Below are the code and all the weights of a small trained network. Each question names an input and a class and asks about switching units off, where a switched-off unit gives its printed mean instead of its output.

import numpy as np


def w(rows, s, z=0):
    codes = np.array(rows[::2]) - 128.0
    scale = np.full(codes.shape[1], s)
    scale[-1] = z or s
    return codes * scale


def norm(h):
    return h / np.sqrt((h * h).mean(-1, keepdims=True) + 1e-5)


def f(y):
    return np.maximum(y, 0)


def log_softmax(a):
    a = a - a.max(-1, keepdims=True)
    return a - np.log(np.exp(a).sum(-1, keepdims=True))


def net(x, mask):
    res = np.array(x, float).reshape(1, 6) / 4 @ E
    u = 0
    for l in range(3):
        y = f(norm(res) @ A[l][:, :-1].T + A[l][:, -1])
        res = res + np.where(mask[u : u + 11], y, B[l][:, -1]) @ B[l][:, :-1]
        u += 11
    return log_softmax(norm(res)[-1] @ U[:, :-1].T + U[:, -1])


A, B = {}, {}
E = w([
[33,156,68,193,133,72,68],'x0',
[166,73,186,138,15,52,152],'x1',
[117,151,60,40,60,41,169],'x2',
[59,64,248,119,254,84,189],'x3',
[116,119,135,45,43,182,126],'x4',
[130,178,115,169,97,130,222],'x5',
],0.0051)
A[0] = w([
[155,130,99,243,144,166,133,34],'0.n1',
[124,123,115,122,133,65,1,15],'0.n2',
[112,165,58,85,147,201,123,2],'0.n3',
[115,66,190,94,166,168,105,27],'0.n4',
[96,142,103,97,53,162,76,121],'0.n5',
[114,154,111,246,131,179,150,47],'0.n6',
[123,194,67,105,167,198,163,18],'0.n7',
[152,185,131,115,102,114,146,146],'0.n8',
[131,109,78,175,90,149,74,133],'0.n9',
[147,124,97,162,116,92,150,98],'0.n10',
[59,96,155,101,56,132,134,169],'0.n11',
],0.0094,0.0039)
B[0] = w([
[116,147,188,162,181,65,51,222],'0.n1',
[159,158,13,198,195,137,185,206],'0.n2',
[137,211,87,83,140,173,159,198],'0.n3',
[117,109,105,118,171,211,190,227],'0.n4',
[116,143,100,210,71,170,120,243],'0.n5',
[137,199,250,131,172,78,35,234],'0.n6',
[101,195,124,1,103,129,97,207],'0.n7',
[178,141,189,85,121,123,74,197],'0.n8',
[147,157,141,136,121,140,134,238],'0.n9',
[140,103,159,90,159,146,110,180],'0.n10',
[133,97,150,173,103,101,114,255],'0.n11',
],0.0073,0.0038)
A[1] = w([
[109,108,177,129,152,177,172,68],'1.n1',
[88,165,58,182,150,168,89,68],'1.n2',
[133,141,182,195,158,89,141,127],'1.n3',
[94,74,112,119,184,137,182,96],'1.n4',
[73,162,95,146,163,166,135,103],'1.n5',
[254,78,136,68,111,101,143,57],'1.n6',
[59,85,106,142,136,66,198,4],'1.n7',
[146,110,112,97,81,155,148,107],'1.n8',
[88,110,92,125,137,112,153,61],'1.n9',
[142,171,90,101,120,128,166,138],'1.n10',
[115,76,155,122,172,215,141,46],'1.n11',
],0.0098,0.0037)
B[1] = w([
[132,55,45,164,215,165,187,200],'1.n1',
[253,80,96,129,164,102,165,221],'1.n2',
[99,225,171,79,142,64,55,254],'1.n3',
[108,80,120,147,99,159,133,212],'1.n4',
[228,124,115,89,74,134,133,206],'1.n5',
[176,156,139,137,168,83,226,208],'1.n6',
[50,55,78,94,101,55,96,181],'1.n7',
[118,189,209,165,147,83,91,180],'1.n8',
[141,149,136,134,109,85,115,147],'1.n9',
[101,101,133,131,173,182,82,183],'1.n10',
[71,118,181,150,195,206,130,211],'1.n11',
],0.007,0.0049)
A[2] = w([
[21,126,135,63,135,52,127,87],'2.n1',
[75,88,137,129,131,102,124,13],'2.n2',
[132,162,126,131,105,107,111,109],'2.n3',
[132,120,151,114,114,71,145,5],'2.n4',
[117,98,118,215,127,58,202,135],'2.n5',
[125,162,161,96,148,214,145,144],'2.n6',
[119,194,129,167,54,94,113,164],'2.n7',
[80,96,103,96,136,94,132,121],'2.n8',
[189,148,87,66,156,120,154,201],'2.n9',
[166,99,168,158,11,146,152,136],'2.n10',
[95,199,139,127,142,160,80,84],'2.n11',
],0.012,0.0023)
B[2] = w([
[148,49,88,139,109,109,79,245],'2.n1',
[157,41,95,80,72,140,85,176],'2.n2',
[85,132,95,99,164,142,145,192],'2.n3',
[171,74,115,75,137,128,207,183],'2.n4',
[182,144,163,106,78,149,101,235],'2.n5',
[86,101,94,90,114,147,132,245],'2.n6',
[50,66,119,133,191,149,161,254],'2.n7',
[146,90,130,144,106,126,74,187],'2.n8',
[168,132,169,170,58,139,143,250],'2.n9',
[2,177,93,175,119,94,138,231],'2.n10',
[112,144,160,59,102,71,119,235],'2.n11',
],0.0087,0.0053)
U = w([
[8,162,108,188,66,103,144,91],'0',
[69,113,110,123,139,99,144,4],'1',
[159,132,204,119,94,72,234,79],'2',
[142,14,131,124,100,62,92,131],'3',
[81,61,166,94,210,203,156,210],'4',
[212,150,68,193,148,130,102,180],'5',
[130,203,128,23,66,186,108,120],'6',
[105,183,198,123,208,56,46,214],'7',
],0.016,0.0034)

Each question gives the input, the list of numbers given to net, and the class t.
The units are the neurons (one row each of A and B). Each row of codes is followed by its name. A weight is (code - 128) times the scale printed after its matrix; where a second scale follows, it is the last column's (A, B and U).
mask holds one flag per neuron, layer by layer. A switched-off neuron (its flag False) gives its mean, the last column of its row in B, instead of its output. The means were averaged over made-up inputs and are rounded, as every weight is.
A unit's drop is (log p(t) with every unit on - log p(t) with that unit switched off) / (log p(t) with every unit on - log p(t) with every unit switched off).
The circuit of an input: a set's keep is (log p(t) with only the set's units on - log p(t) with every unit switched off) / (log p(t) with every unit on - log p(t) with every unit switched off). Starting from the 12 units with the biggest drops (on a tie, the unit counted first), units are removed one at a time, each time the one whose removal leaves the highest keep (on an exact tie, the one counted first), for as long as the keep stays at least 0.8.
units of the circuit, in order: the units of the circuit, biggest drop first
unit that matters most: the unit with the biggest drop
top k neurons: the k neurons with the biggest drops, biggest first
top k neurons in layer l: the k neurons of layer l with the biggest drops, biggest first
drop of u: that unit's drop, to one decimal
input [-5,3,7,-8,-2,7], class 0: units of the circuit, in order : [2.n10]
input [-5,5,8,-5,2,-5], class 0: units of the circuit, in order : [2.n10; 0.n5]
input [-8,-6,-2,1,6,8], class 6: top 2 neurons : [0.n7; 2.n7]
input [6,-3,4,-7,3,-7], class 5: units of the circuit, in order : [1.n2; 0.n2]
input [-2,3,1,-5,-4,8], class 7: units of the circuit, in order : [0.n6; 0.n1; 1.n3]
input [5,1,-8,-6,7,1], class 0: top 3 neurons : [0.n5; 2.n10; 2.n7]
input [6,-4,-8,-3,8,4], class 7: top 3 neurons in layer 0 : [0.n6; 0.n1; 0.n4]
input [3,-5,2,-6,-6,8], class 7: top 2 neurons in layer 0 : [0.n6; 0.n1]
input [4,-4,3,-4,2,-2], class 5: top 4 neurons : [1.n2; 0.n2; 0.n5; 1.n3]
input [3,0,3,1,2,8], class 1: top 3 neurons in layer 1 : [1.n1; 1.n7; 1.n11]
input [0,2,-2,4,-2,5], class 7: top 2 neurons : [0.n6; 1.n3]
input [-7,6,4,-6,-2,-5], class 2: top 3 neurons : [1.n6; 2.n4; 0.n8]
input [6,-1,3,3,-1,-3], class 3: top 3 neurons : [1.n7; 0.n5; 0.n3]
input [2,3,-4,7,-3,-6], class 4: top 2 neurons : [0.n4; 1.n11]
input [-6,1,6,2,-4,-5], class 2: units of the circuit, in order : [1.n6]
input [-2,7,8,-7,-5,7], class 0: top 2 neurons : [2.n10; 1.n2]
input [-8,-3,1,-1,-2,7], class 6: top 4 neurons : [0.n7; 2.n6; 1.n10; 1.n2]
input [3,2,4,0,-4,4], class 3: top 3 neurons : [2.n1; 0.n6; 0.n1]
input [-2,4,2,8,-7,-1], class 3: drop of 0.n6 : 0.0
input [8,-7,3,5,3,-8], class 5: unit that matters most : 0.n2
input [-6,5,-8,-1,7,5], class 0: drop of 1.n2 : 0.2
input [4,4,3,-5,-5,-4], class 5: drop of 0.n2 : 1.1
input [6,0,-2,-5,-3,-1], class 7: top 2 neurons in layer 1 : [1.n3; 1.n1]
